Rows and whether each has a hidden trait (one of two labels; each part has its own)
In the rows, zero is written as 128.
[123 113 123 174  99 185 139 161 197 118 146 132 141 131 143 133 135 102
 105 139 152 112  97 134 103] -> (79)
[161 101 133 191 145 164 122  28 171 122 148 152 120 135 106 170 111 137
 127 157 110 126 184 123 159] -> (79)
[116 108 113 171 126 164 114  97 171 124 137  76 204 138  92 135 142 133
  98 162 132 141 158 148  69] -> (71)
[118 132 148 161 121 169 125 128 123 126 134 200 117 152 116 134 153 111
 134 148 128 121 118 145  67] -> (79)
[162 136 115 161  82  48 134 229 112 126 144  58 109 128 102 114 155 138
 128  84 144 112 146 135 157] -> (79)
[137 141 141 177 125 173 142 178 141 121 142 206 131 137 132 130 159 105
 114 136 128 103  95 132 103] -> (79)
[141 132 124 142  97  93 137 223 134 123 145  95  85 123 108 122 147 116
 131 100 148 102 116 137 152] -> (79)
[163 118 141 169 150 163 127  74 147 122 148 182 118 137 113 157 131 129
 127 146 109 127 160 119 143] -> (79)
[170 168 114  77 255 145 127 247 177 118 137 121 123 121 136 113 166 122
 103 125  93 130 137 147 162] -> (71)
[167 127 133 168 162 167 140 132 164 121 152 183 112 125 140 155 137 117
 128 138 117 117 133 120 180] -> (79)
[151  96 129 210 112 151 120  36 162 123 148 122 148 138  88 161 119 141
 121 155 122 122 185 125 127] -> (79)
[142 100 118 211 102 180 130  89 185 119 151 119 167 131 119 150 128 128
 109 154 132 124 147 128  99] -> (79)
[156 134  98 132 207 153 118 163 186 120 140  66 178 127 104 133 154 142
  96 150 108 135 164 143 123] -> (71)
[110 100 110 165 154 143 121 104 110  87 110 102 159 154  87 114 131 138
 105 146 148 120 178  78 114] -> (79)
[122 110 121 196  63 144 132 152 158 125 145  95 150 133 122 121 140 116
 101 127 155 119 119 135  89] -> (79)
[171 135  93 156 205 153 122 160 182 120 138  72 188 127  89 135 162 148
  84 151 104 131 169 142 125] -> (71)
[135 119 100 145 186 149 117 129 159 108 131  71 173 139  86 117 146 145
  91 151 122 132 175 123 109] -> (71)
[119  81 114 178  21 155 131  35 120 131 161  90 156 104 107 154 134 126
 146 162 150 122 143 122  85] -> (71)
[115  93 112 212  45 190 131  96 182 119 144 103 182 140 114 135 137 122
  89 158 158 122 119 135  49] -> (79)
[139 136 103 132 224 153 114 175 196 121 138  57 175 132 102 106 150 134
  95 146 111 134 161 151 113] -> (71)
[124 106 112 139 165 139 126 119 100  85 113 117 135 150 100 119 137 140
  96 143 141 123 176  72 127] -> (79)
[132  99 131 138  64 149 134  89 121 131 160 121 112 100 142 132 133 112
 166 149 140 120 130 122 129] -> (71)
[148 111 145 147 174 164 121  71 184 124 148 159 108 137 143 158 108 118
 127 146 116 120 165 127 166] -> (79)
[161 104 134 169 159 162 120  41 178 121 150 146 116 135 101 155 111 133
 130 154 110 128 181 126 175] -> (79)
[136  99 142 171 149 164 116  33 181 119 146 144 135 139 117 160 104 127
 116 153 118 133 179 122 144] -> (79)
[164  96 105 245  28 117 127  72 118 128 145  72 158 141  49 151 154 162
 105 149 138 116 178 125  74] -> (79)
[119 131 125 124 106  60 122 229 139 128 137  42 110 136  90 108 135 120
 137  88 155 116 136 155 139] -> (79)
[127 128 143 179 102 173 125 113 124 126 141 192 137 150  99 144 154 119
 124 150 127 118 127 141  59] -> (79)
[132  82 116 179  16 153 133  46 116 130 163  90 149  95 119 170 135 125
 151 165 149 112 142 120 106] -> (71)
[125 115 125 166 133 177 133 132 192 121 148 130 152 131 147 120 130 110
 110 141 138 124 121 137 123] -> (79)
[123  85 119 166  27 157 132  63 133 129 160  89 127 102 118 144 132 117
 144 154 152 124 131 131 100] -> (71)
[124 125 142 178 108 168 126 111 120 121 133 184 123 151  95 143 150 120
 123 148 130 118 131 131  71] -> (79)
[131 107 113 148 103 145 127 113 143 128 155  85 148 110 131 134 142 126
 137 151 135 122 145 134 127] -> (71)
[132 104 107 182 146 135 126 101 102  92 115 110 147 148 101 132 138 148
 105 146 139 125 185  76 131] -> (79)
[152 111 101 185  59  69 125 162 132 124 143  17 136 132  77 135 146 152
 117 112 149 117 171 140 124] -> (79)
[148 129 107 147 188 152 121 156 168 121 139  78 157 127  99 124 152 137
 101 149 115 131 164 130 129] -> (71)
[120 127 134 129 111 169 145 198 159 121 155 159  97 114 158 111 143  88
 138 129 147 107  80 131 154] -> (79)
[129 111 112 161 149 130 126 118 111  98 122 105 141 143  89 138 140 138
 113 140 138 121 170  92 152] -> (79)
[116  99 109 153 155 142 122  99 107  88 111 101 151 153 105 139 131 143
 110 149 146 120 181  73 123] -> (79)
[123 116 134 123 112 145 127 135 139 129 150 119 110 118 133 134 135 111
 151 138 138 121 126 134 128] -> (71)
[158 160 110 100 255 146 123 220 181 123 140 104 135 125 119 103 162 128
  92 134  98 129 142 138 147] -> (71)
[123 116 139 201  82 173 125  81 122 126 136 178 153 153  82 161 155 128
 115 164 129 117 136 138  46] -> (79)
[141 133 101 138 215 154 114 169 195 122 138  56 182 131 107 120 152 139
  91 150 110 138 165 147  98] -> (71)
[144  84 132 192 123 167 114   1 184 121 146 116 159 137 107 184 101 139
 127 165 120 137 195 121 137] -> (79)
[135 113 123 212  87 166 127  64 116 121 136 157 164 146  84 142 153 137
 119 160 129 125 153 120  70] -> (79)
[164 134  93 152 212 155 120 157 183 122 141  67 183 127 102 117 160 149
  74 154 102 136 171 142  98] -> (71)
[149 123 114 164  68  50 128 205 123 125 142  32  87 133  80 125 147 139
 126  87 153 105 149 145 154] -> (79)
[151 129 135 166 149 176 141 166 179 118 150 176  95 128 156 138 135 105
 112 133 129 113 113 131 149] -> (79)
[100 130 132 102 213 133 124 181 111  88 110 150 101 152 142  95 132 114
 123 121 142 112 147  85 169] -> (71)
[133 122 118 188  76 144 140 200 168 122 148 104 102 129 127 125 143 109
  99 119 155 107 104 136 119] -> (79)
[145 126 116 157  73  49 127 213 124 126 144  36 100 131  83 117 149 134
 130  91 153 108 149 147 142] -> (79)
[139  86 125 203 111 151 115  19 175 122 148  98 139 139 106 167 105 141
 126 154 125 131 193 120 136] -> (79)
[135 103 133 170 149 163 112  36 189 122 146 113 124 137 110 156 102 131
 119 157 121 136 183 132 136] -> (79)
[157 145 104 123 211 139 122 191 176 123 138  79 141 126 110 119 159 138
  92 134 109 132 157 141 145] -> (71)
[115 119 123 113 160 138 128 144 108 102 126 135 113 135 132 120 137 117
 136 134 142 115 145  89 151] -> (71)
[129 131 133 163 142 146 130 145 105 110 128 181 122 147 104 143 152 125
 114 138 128 111 140 105 117] -> (79)

[122 112 189 138 150 158 158 134 111 116  62 130 128 113 112 129 138 138
   2 121 129  90 147 136 151 144  95  63 113] -> J
[125 128 193 129 158 160 128 127 109 129  28 133 107 126 107 132 133 138
  15 126 117  93 126 135 143 148 106  67 122] -> N
[124 147 118 128 118 141 100 126 136 121 151 134 113 128 126 128 122 122
 123 122 136 125 109 128 123 134 136 104 114] -> J
[116 130  64 137 127 142 175 135  97 104  33 133 141 117 132 119 151 124
  75 118 116 129 165 138 136 144 116 155 136] -> J
[141 116  79 135 154 150 170 136 117  90  78 113 137 126 131 119 138 112
 116 114 164 124 191 129 149 138 110 146 112] -> J
[131 112 114 140 136 138 141 119 139 120  71 121 146 128 139 127 121 128
 159 123 127 118 150 128 145 127 120 127 124] -> J
[124 138 103 131 133 141 118 125 121 107 102 121 115 123 129 127 134 106
 116 119 145 129 125 126 134 137 127 121 122] -> J
[107 124  96 122 103 147 162 125 112 139 162 145 152 125 134 128 130 127
  91 125 118 119 135 138 139 131 147 119 142] -> J
[109 118  75 127 142 133 114 127 115 120   4 145 124 121 138 124 134 115
  95 122 129 122 137 132 128 139 138 136 135] -> J
[119 130 170 131 161 155 175 127 114 129   1 150 109 120 117 130 146 130
  31 121 124  98 115 134 146 138 103  62 109] -> J
[119 118 197 127 146 148 156 125 100 120  82 124 131 117 116 133 145 124
   7 123 134  88 146 130 151 147 100  56 122] -> N
[126 109  85 142 153 152 181 131 132 108  24 118 140 123 125 126 154 115
 122 126 103 131 153 127 134 124 126 139 133] -> N
[112 104  46 127 143 146 202 128 107 117  51 131 156 122 122 124 142 116
  76 120 131 132 165 136 144 138 145 141 141] -> N
[113 119 196 136 134 154 157 126 114 122  90 132 121 111 118 131 136 136
  15 126 138  87 130 132 150 138 101  53 112] -> J
[117 110 168 134 163 164 192 134 103 103  54 124 128 112 117 128 152 126
   6 125 141  99 171 132 155 141  93  77 118] -> N
[110 122  59 129 129 131 111 119 110 123  49 133 130 124 127 123 142 120
 103 122 125 129 110 132 131 145 136 128 133] -> N
[118 134 102 137 140 140 149 124 119 103  84 117 120 120 131 126 141 105
 112 121 129 132 127 126 133 134 127 133 128] -> J
[147 106 110 124 148 128 160 142 121 115  53 127 122 127 118 121 150 108
 105 126 138 119 168 127 150 132 108 136 131] -> J
[130 123 103 139 135 167 150 128 137 120  79 125 136 128 126 127 133 124
 112 123 119 126 138 128 126 128 130 127 113] -> N
[131 119 114 138 132 162 149 131 139 125  97 132 137 131 127 127 131 137
 126 122 116 123 142 130 126 126 126 118 106] -> J
[125 116 187 131 161 160 146 133 109 127  39 137 114 124 102 132 135 142
   9 120 109  96 131 138 147 144  94  61 117] -> J
[109 106  73 125 136 147 139 135 111 109  37 130 129 128 128 127 134 110
  86 117 129 130 151 132 136 129 143 124 142] -> J
[142 124  96 125 128 138 119 137 127 113 136 132 117 130 125 122 128 118
 114 121 151 112 162 126 142 142 118 125 111] -> J
[113 122  87 126 107 145 177 125 112 143 148 146 157 119 138 126 140 130
  70 123 120 119 138 140 142 141 145 128 140] -> N
[119 128  80 132 117 150 196 136 101 122  84 147 152 116 141 122 146 124
  63 121 117 120 170 142 138 141 127 150 141] -> J
[118 116  96 130 128 145 159 145 102 102   6 145 121 124 140 124 139 113
  75 117 121 122 168 135 130 131 127 152 141] -> J
[143 100 110 131 143 131 161 136 130 129  39 132 131 130 120 124 142 122
 121 130 103 120 163 127 143 123 123 141 129] -> J
[145 104 115 135 140 136 152 132 134 116  75 125 141 130 132 123 137 127
 125 124 136 116 183 129 151 129 110 128 121] -> J
[117 125 100 129 117 139 157 136 106 127  59 156 121 117 148 124 137 123
  87 123 118 114 151 138 126 137 131 143 137] -> J
[110 122  69 126 119 140 161 124 113 142 134 151 155 117 139 126 135 126
  78 125 119 118 137 139 137 142 144 126 136] -> N
[123 118 218 137 139 123 160 124 106 125 107 129 146 119 111 133 136 127
   6 118 133  79 142 133 146 153  99  49 118] -> J
[109 106  75 123 142 136 141 130 115 124  12 150 132 123 140 126 136 113
  82 123 130 121 158 132 134 136 143 135 136] -> J
[120 129 218 131 147 121 192 123 108 124  45 137 136 119 120 133 150 122
  22 119 144  93 140 129 146 146 101  40 107] -> J
[129 117 202 141 158 141 180 133 112 123   1 142 137 123 107 131 137 140
  14 111 122 100 134 139 144 138 103 106 112] -> J
[122 131 102 133 132 143 126 130 126 115  98 128 117 124 120 127 142 106
 106 125 109 129 116 127 124 128 139 118 125] -> N
[142 107  88 129 134 150 138 141 134 128  93 137 126 133 114 124 138 125
 121 127 112 117 144 128 135 126 127 123 110] -> J
[114 131  63 134 120 135 147 122 106 117  73 125 144 123 124 120 141 126
  85 119 113 130 138 137 138 148 129 144 142] -> N
[110 110  71 124 146 142 147 134 111 124  34 146 130 117 138 124 142 112
  97 122 133 122 156 133 131 138 137 147 136] -> J
[137 102 115 137 139 142 157 131 142 132  27 134 145 130 128 125 142 127
 132 127 106 113 159 127 141 121 120 131 125] -> J
[137 121 110 128 124 152 133 137 141 132 118 140 126 133 119 127 127 135
 122 125 118 121 141 129 128 128 129 112 110] -> J
[115 137  79 131 105 136 148 121 107 137 126 140 150 121 134 122 141 126
  96 122 114 127 131 139 131 148 128 129 138] -> N
[133 106  92 138 142 152 166 133 137 124  33 132 142 129 124 124 140 129
 135 126 106 123 157 127 132 121 125 132 123] -> J
[126 120 215 125 148 134 116 122 108 135  69 137 121 129 109 134 127 132
  19 121 121  80 119 134 144 150 104  45 124] -> N
[123 127 195 127 165 155 162 123 112 134   1 147 110 126 110 129 144 138
  35 119 122 100 127 134 150 142 101  62 115] -> N
[120 129 232 120 144 132 123 114 118 138  74 141 115 127 117 136 136 125
  43 123 129  89 111 130 142 150 110  35 116] -> N
[118 120  88 131 140 139 140 141 103 107   1 146 121 119 141 124 141 114
  84 119 124 118 164 133 129 138 126 151 135] -> J
[122 125 110 140 135 137 132 121 132 108 117 115 141 124 140 127 133 122
 131 115 140 127 138 128 136 130 121 139 124] -> J
[119 133  87 137 142 149 141 128 122 108  77 120 125 122 129 127 141 109
 109 122 130 134 132 126 129 134 130 135 125] -> J
[118 132 208 120 157 147 132 120 108 133  49 145 103 125 119 135 140 130
  32 124 126  93 121 130 145 147 109  46 120] -> N
[139 128 103 127 129 146 123 133 131 113 140 125 120 128 129 123 124 122
 112 118 155 121 161 128 138 142 117 126 111] -> J
[120 135  82 136 117 137 142 125 106 116  57 131 139 122 130 121 144 125
  96 120 116 129 135 137 134 145 129 136 136] -> J
[116 105  82 130 135 159 195 150 100  97  20 145 135 121 139 125 145 112
  81 114 121 122 190 136 134 127 131 148 140] -> J
[121 117  56 139 157 156 189 138 115  89  25 113 129 120 117 124 153 101
  74 121 125 134 158 127 130 130 127 169 128] -> N
[115 125 203 129 152 158 170 126 107 121  72 128 117 112 125 131 149 126
  12 126 140  89 146 129 153 141 100  57 114] -> N
[125 138 117 122 123 135  99 130 124 128 122 136 102 127 116 126 136 107
  98 123 121 124 112 125 127 135 137 112 122] -> N
[122 136 255 128 126 120  85 114 129 163  79 157 114 131 109 137 112 150
  49 118 110  88  63 136 136 144 113  25 112] -> J
